Below is a small trained network, with its code and all its weights. Each question gives an input and a target symbol and asks what happens when units are switched off, that is, made to give their printed mean instead of their output.

import numpy as np


def w(rows, s, z=0):
    codes = np.array(rows[::2]) - 128.0
    scale = np.full(codes.shape[1], s)
    scale[-1] = z or s
    return codes * scale


def norm(h):
    return h / np.sqrt((h * h).mean(-1, keepdims=True) + 1e-5)


def f(y):
    return y / 2 * (1 + np.tanh(0.7978845608 * (y + 0.044715 * y**3)))


def softmax(a):
    e = np.exp(a - a.max(-1, keepdims=True))
    return e / e.sum(-1, keepdims=True)


def log_softmax(a):
    a = a - a.max(-1, keepdims=True)
    return a - np.log(np.exp(a).sum(-1, keepdims=True))


def net(x, mask):
    ids = ['βγδζηθλμξπστψ'.index(c) for c in x.split()]
    T = len(ids)
    res = E[ids] + P[:T]
    u = 0
    for l in range(2):
        q, k, v = (norm(res) @ M[l].T for M in (Q, K, V))
        z = softmax(np.where(np.tri(T) > 0, q @ k.T / 4**0.5, -1e9)) @ v
        res = res + np.where(mask[u], z, O[l][:, -1]) @ O[l][:, :-1]
        u += 1
        y = f(norm(res) @ A[l][:, :-1].T + A[l][:, -1])
        res = res + np.where(mask[u : u + 12], y, B[l][:, -1]) @ B[l][:, :-1]
        u += 12
    return log_softmax(norm(res)[-1] @ U[:, :-1].T + U[:, -1])


Q, K, V, O, A, B = {}, {}, {}, {}, {}, {}
E = w([
[118,126,160],'β',
[141,152,144],'γ',
[94,167,186],'δ',
[94,102,200],'ζ',
[138,170,144],'η',
[137,90,89],'θ',
[162,145,92],'λ',
[128,151,156],'μ',
[155,149,98],'ξ',
[99,42,133],'π',
[131,224,157],'σ',
[167,146,60],'τ',
[128,253,166],'ψ',
],0.023)
P = w([
[254,41,158],'0',
[102,124,58],'1',
[159,199,180],'2',
[95,153,36],'3',
[147,41,135],'4',
[96,136,29],'5',
[188,213,174],'6',
[78,114,46],'7',
[187,104,110],'8',
[82,136,45],'9',
[217,146,96],'10',
],0.009)
Q[0] = w([
[90,244,120],'L0H1',
[147,146,143],'L0H1',
[146,253,155],'L0H1',
[131,32,116],'L0H1',
],0.018)
K[0] = w([
[121,207,94],'L0H1',
[142,151,132],'L0H1',
[162,252,110],'L0H1',
[115,43,147],'L0H1',
],0.026)
V[0] = w([
[125,171,137],'L0H1',
[135,132,147],'L0H1',
[127,88,117],'L0H1',
[130,2,185],'L0H1',
],0.0073)
O[0] = w([
[142,173,130,167],'L0H1',
[146,133,103,131],'L0H1',
[107,85,137,92],'L0H1',
[107,2,85,3],'L0H1',
],0.0091,0.0049)
A[0] = w([
[87,17,112,39],'L0N1',
[109,134,85,52],'L0N2',
[25,158,80,69],'L0N3',
[50,93,81,23],'L0N4',
[93,80,178,36],'L0N5',
[6,144,113,33],'L0N6',
[97,127,14,83],'L0N7',
[86,103,138,2],'L0N8',
[96,178,70,65],'L0N9',
[71,160,159,47],'L0N10',
[128,117,124,54],'L0N11',
[146,128,139,49],'L0N12',
],0.014,0.0021)
B[0] = w([
[131,217,209,255],'L0N1',
[125,131,131,121],'L0N2',
[90,58,174,150],'L0N3',
[131,197,170,159],'L0N4',
[127,92,46,148],'L0N5',
[79,107,254,139],'L0N6',
[134,224,144,172],'L0N7',
[132,91,123,118],'L0N8',
[108,83,81,202],'L0N9',
[119,90,250,170],'L0N10',
[124,116,130,109],'L0N11',
[113,131,108,120],'L0N12',
],0.016,0.0045)
Q[1] = w([
[114,170,157],'L1H1',
[152,119,132],'L1H1',
[14,148,99],'L1H1',
[253,120,189],'L1H1',
],0.028)
K[1] = w([
[157,170,130],'L1H1',
[142,109,135],'L1H1',
[45,202,86],'L1H1',
[253,65,160],'L1H1',
],0.028)
V[1] = w([
[175,163,5],'L1H1',
[220,16,194],'L1H1',
[43,36,39],'L1H1',
[177,113,46],'L1H1',
],0.025)
O[1] = w([
[163,63,10,136],'L1H1',
[5,52,214,164],'L1H1',
[213,18,218,5],'L1H1',
[129,49,76,129],'L1H1',
],0.025,0.027)
A[1] = w([
[52,121,139,109],'L1N1',
[172,128,88,180],'L1N2',
[101,94,55,189],'L1N3',
[114,160,167,109],'L1N4',
[159,86,77,158],'L1N5',
[120,155,91,138],'L1N6',
[172,5,144,255],'L1N7',
[89,105,117,66],'L1N8',
[118,204,23,195],'L1N9',
[120,163,183,151],'L1N10',
[83,102,231,197],'L1N11',
[145,149,199,123],'L1N12',
],0.026,0.0046)
B[1] = w([
[124,65,138,182],'L1N1',
[150,94,83,155],'L1N2',
[174,90,158,176],'L1N3',
[156,96,144,149],'L1N4',
[162,83,124,147],'L1N5',
[148,137,114,169],'L1N6',
[185,254,135,154],'L1N7',
[129,93,153,143],'L1N8',
[188,152,57,255],'L1N9',
[172,98,134,153],'L1N10',
[204,155,80,187],'L1N11',
[179,99,144,138],'L1N12',
],0.044,0.023)
U = w([
[38,210,184,59],'β',
[67,59,120,97],'γ',
[252,151,201,29],'δ',
[145,158,200,150],'ζ',
[41,101,47,73],'η',
[38,186,92,83],'θ',
[168,64,122,127],'λ',
[61,121,127,254],'μ',
[167,74,119,155],'ξ',
[158,158,178,242],'π',
[130,167,110,133],'σ',
[196,90,99,127],'τ',
[143,172,117,140],'ψ',
],0.02,0.0066)

Each question gives the input, a string of symbols that net reads in full, and the target symbol t.
The units are the heads (4 rows each of Q, K, V and O) and the neurons (one row each of A and B). Each row of codes is followed by its name. A weight is (code - 128) times the scale printed after its matrix; where a second scale follows, it is the last column's (O, A, B and U).
mask holds one flag per unit, layer by layer, with each layer's heads first. A switched-off unit (its flag False) gives its mean, the last column of its rows in O or B, instead of its output. The means were averaged over made-up inputs and are rounded, as every weight is.
A unit's drop is (log p(t) with every unit on - log p(t) with that unit switched off) / (log p(t) with every unit on - log p(t) with every unit switched off).
The circuit of an input: a set's keep is (log p(t) with only the set's units on - log p(t) with every unit switched off) / (log p(t) with every unit on - log p(t) with every unit switched off). Starting from the 12 units with the biggest drops (on a tie, the unit counted first), units are removed one at a time, each time the one whose removal leaves the highest keep (on an exact tie, the one counted first), for as long as the keep stays at least 0.8.
circuit, biggest first: the units of the circuit, biggest drop first
unit that matters most: the unit with the biggest drop
top k neurons in layer l: the k neurons of layer l with the biggest drops, biggest first
drop when u is switched off: that unit's drop, to one decimal
input β β ξ ζ η ξ η θ λ ξ θ, target β: circuit, biggest first -> L0N1, L1H1
input η η ξ ξ δ λ λ μ β σ ψ, target η: top 4 neurons in layer 0 -> L0N1, L0N10, L0N7, L0N9
input λ τ μ λ μ ξ δ β ζ μ β, target λ: circuit, biggest first -> L0N1, L1H1, L0H1
input λ ψ σ γ π η θ, target λ: circuit, biggest first -> L1H1, L0H1
input ζ η μ π ψ η ξ, target ζ: circuit, biggest first -> L1H1, L0N1, L0N5
input θ δ λ θ β β γ ψ ξ, target θ: unit that matters most -> L0N1
input η η μ β ζ μ λ β τ, target η: top 2 neurons in layer 0 -> L0N1, L0N7
input δ σ δ γ ψ δ λ π λ θ δ, target δ: top 4 neurons in layer 0 -> L0N1, L0N5, L0N9, L0N10
input ζ μ β η σ δ θ β ξ γ λ, target ζ: top 2 neurons in layer 1 -> L1N9, L1N11
input ζ η ψ, target ζ: top 4 neurons in layer 0 -> L0N1, L0N5, L0N10, L0N7
input η μ η, target η: top 4 neurons in layer 0 -> L0N1, L0N10, L0N9, L0N7
input λ π τ μ λ ξ ζ γ τ β μ, target λ: top 3 neurons in layer 1 -> L1N9, L1N3, L1N7
input λ γ δ, target λ: top 2 neurons in layer 0 -> L0N1, L0N9
input η ψ β σ δ, target η: top 4 neurons in layer 0 -> L0N1, L0N10, L0N9, L0N5
input ζ σ β β τ, target ζ: top 2 neurons in layer 0 -> L0N1, L0N5
input μ η β β β λ λ, target μ: unit that matters most -> L0H1
input η ψ λ, target η: top 2 neurons in layer 0 -> L0N1, L0N10
input γ θ τ, target γ: top 3 neurons in layer 0 -> L0N1, L0N9, L0N7
input β τ π ξ δ, target β: top 2 neurons in layer 0 -> L0N1, L0N10
input γ θ β ξ π, target γ: top 2 neurons in layer 0 -> L0N1, L0N9
input δ η β η μ ψ η τ τ, target δ: top 2 neurons in layer 0 -> L0N1, L0N5
input θ ζ ζ δ β σ ξ δ ζ τ γ, target θ: drop when L1N11 is switched off -> 0.1
input μ τ γ, target μ: drop when L0N7 is switched off -> 0.3
input λ δ σ μ γ δ β, target λ: drop when L0N9 is switched off -> 0.6
input γ μ λ β θ σ σ γ ψ μ ψ, target γ: drop when L0N3 is switched off -> 0.0
